Here is a tiny trained network, its code and every weight. The questions are about switching its units off for an input and a class, where a switched-off unit gives its printed mean instead of its output.

import numpy as np


def w(rows, s, z=0):
    codes = np.array(rows[::2]) - 128.0
    scale = np.full(codes.shape[1], s)
    scale[-1] = z or s
    return codes * scale


def f(y):
    return np.maximum(y, 0)


def log_softmax(a):
    a = a - a.max(-1, keepdims=True)
    return a - np.log(np.exp(a).sum(-1, keepdims=True))


def net(x, mask):
    res = np.array(x, float).reshape(1, 7) / 4 @ E
    y = f(res @ A[0][:, :-1].T + A[0][:, -1])
    res = res + np.where(mask, y, B[0][:, -1]) @ B[0][:, :-1]
    return log_softmax(res[-1] @ U[:, :-1].T + U[:, -1])


A, B = {}, {}
E = w([
[149,50,38,160,65],'x0',
[36,40,162,180,180],'x1',
[158,170,178,84,164],'x2',
[27,46,118,25,192],'x3',
[150,109,194,180,253],'x4',
[164,45,232,106,96],'x5',
[89,163,136,78,49],'x6',
],0.006)
A[0] = w([
[105,57,119,110,161,19],'N1',
[152,79,138,116,106,74],'N2',
[139,167,62,141,192,59],'N3',
[196,104,96,136,136,81],'N4',
[129,123,125,128,126,44],'N5',
[157,157,73,81,60,61],'N6',
[120,63,99,105,178,60],'N7',
[207,92,98,188,96,68],'N8',
[125,123,132,131,124,43],'N9',
[39,108,85,251,115,29],'N10',
[207,132,214,147,196,58],'N11',
[135,117,138,122,120,90],'N12',
[127,101,209,116,165,146],'N13',
[155,136,163,135,167,65],'N14',
[76,62,151,73,141,91],'N15',
[155,175,48,78,82,21],'N16',
[158,137,169,152,178,2],'N17',
[181,99,121,175,99,84],'N18',
[181,182,125,148,206,104],'N19',
[167,105,120,150,97,40],'N20',
[87,60,115,108,145,62],'N21',
[136,172,55,132,200,28],'N22',
[129,162,95,135,164,47],'N23',
[108,113,106,202,115,121],'N24',
[154,116,118,150,113,83],'N25',
[113,159,187,64,48,105],'N26',
[100,25,123,117,163,57],'N27',
[203,87,106,183,86,66],'N28',
],0.014,0.0049)
B[0] = w([
[198,84,133,106,134,194],'N1',
[171,101,145,137,111,161],'N2',
[131,168,91,41,171,192],'N3',
[165,147,108,152,166,165],'N4',
[158,105,84,156,130,128],'N5',
[124,161,131,89,23,255],'N6',
[193,79,100,115,135,204],'N7',
[167,209,108,211,143,204],'N8',
[159,110,107,134,128,128],'N9',
[29,42,53,155,161,226],'N10',
[72,161,239,164,155,253],'N11',
[114,111,123,143,124,134],'N12',
[110,72,198,163,101,251],'N13',
[111,137,183,135,134,178],'N14',
[252,91,138,116,113,247],'N15',
[97,153,109,70,19,250],'N16',
[106,110,201,127,146,181],'N17',
[159,170,112,195,146,182],'N18',
[85,158,191,52,184,227],'N19',
[164,173,137,160,140,154],'N20',
[199,82,102,102,124,209],'N21',
[161,160,97,30,185,192],'N22',
[137,134,112,67,151,157],'N23',
[74,123,73,165,138,194],'N24',
[143,155,121,150,134,150],'N25',
[79,71,145,169,24,251],'N26',
[224,70,133,98,154,238],'N27',
[183,197,111,213,144,202],'N28',
],0.027,0.0068)
U = w([
[82,84,71,131,121,85],'0',
[215,57,149,112,99,147],'1',
[166,201,109,179,102,58],'2',
[157,92,171,138,32,247],'3',
[132,172,118,38,154,248],'4',
[118,141,234,113,132,6],'5',
[144,156,127,86,1,27],'6',
],0.0066,0.0022)

Each question gives the input, the list of numbers given to net, and the class t.
The units are the neurons (one row each of A and B). Each row of codes is followed by its name. A weight is (code - 128) times the scale printed after its matrix; where a second scale follows, it is the last column's (A, B and U).
mask holds one flag per neuron, in row order. A switched-off neuron (its flag False) gives its mean, the last column of its row in B, instead of its output. The means were averaged over made-up inputs and are rounded, as every weight is.
A unit's drop is (log p(t) with every unit on - log p(t) with that unit switched off) / (log p(t) with every unit on - log p(t) with every unit switched off).
The circuit of an input: a set's keep is (log p(t) with only the set's units on - log p(t) with every unit switched off) / (log p(t) with every unit on - log p(t) with every unit switched off). Starting from the 12 units with the biggest drops (on a tie, the unit counted first), units are removed one at a time, each time the one whose removal leaves the highest keep (on an exact tie, the one counted first), for as long as the keep stays at least 0.8.
units of the circuit, in order: the units of the circuit, biggest drop first
most important unit: the unit with the biggest drop
k most important neurons: the k neurons with the biggest drops, biggest first
drop when u is switched off: that unit's drop, to one decimal
input [-5,-3,7,-3,1,-4,1], class 5: most important unit => N11
input [-7,-3,-6,-5,-2,5,5], class 6: units of the circuit, in order => [N13 N27]
input [-2,3,-7,4,-5,-3,2], class 1: units of the circuit, in order => [N15 N21]
input [-2,1,0,6,1,-6,5], class 1: units of the circuit, in order => [N15 N16]
input [-5,-6,6,3,5,-4,8], class 5: 2 most important neurons => [N19 N26]
input [4,4,-3,-4,0,-1,-7], class 2: 2 most important neurons => [N8 N28]
input [1,-8,-3,-7,1,5,8], class 6: 3 most important neurons => [N6 N26 N16]
input [3,-8,4,-6,7,8,2], class 5: 3 most important neurons => [N11 N19 N17]
input [-5,-7,2,1,-4,-1,-6], class 6: 2 most important neurons => [N16 N6]
input [6,-8,5,-7,-1,1,-2], class 2: drop when N13 is switched off => 0.0
input [-5,8,-8,-7,4,-7,-1], class 0: drop when N10 is switched off => 1.0
input [7,0,7,-2,7,3,3], class 5: drop when N11 is switched off => 0.1
input [-8,5,-6,-2,3,1,4], class 5: drop when N26 is switched off => 0.1
input [3,-8,3,-7,-5,2,-4], class 2: units of the circuit, in order => [N8]
input [6,8,2,-8,7,8,5], class 2: 2 most important neurons => [N28 N8]
input [8,3,0,0,-5,-5,5], class 6: 2 most important neurons => [N6 N16]
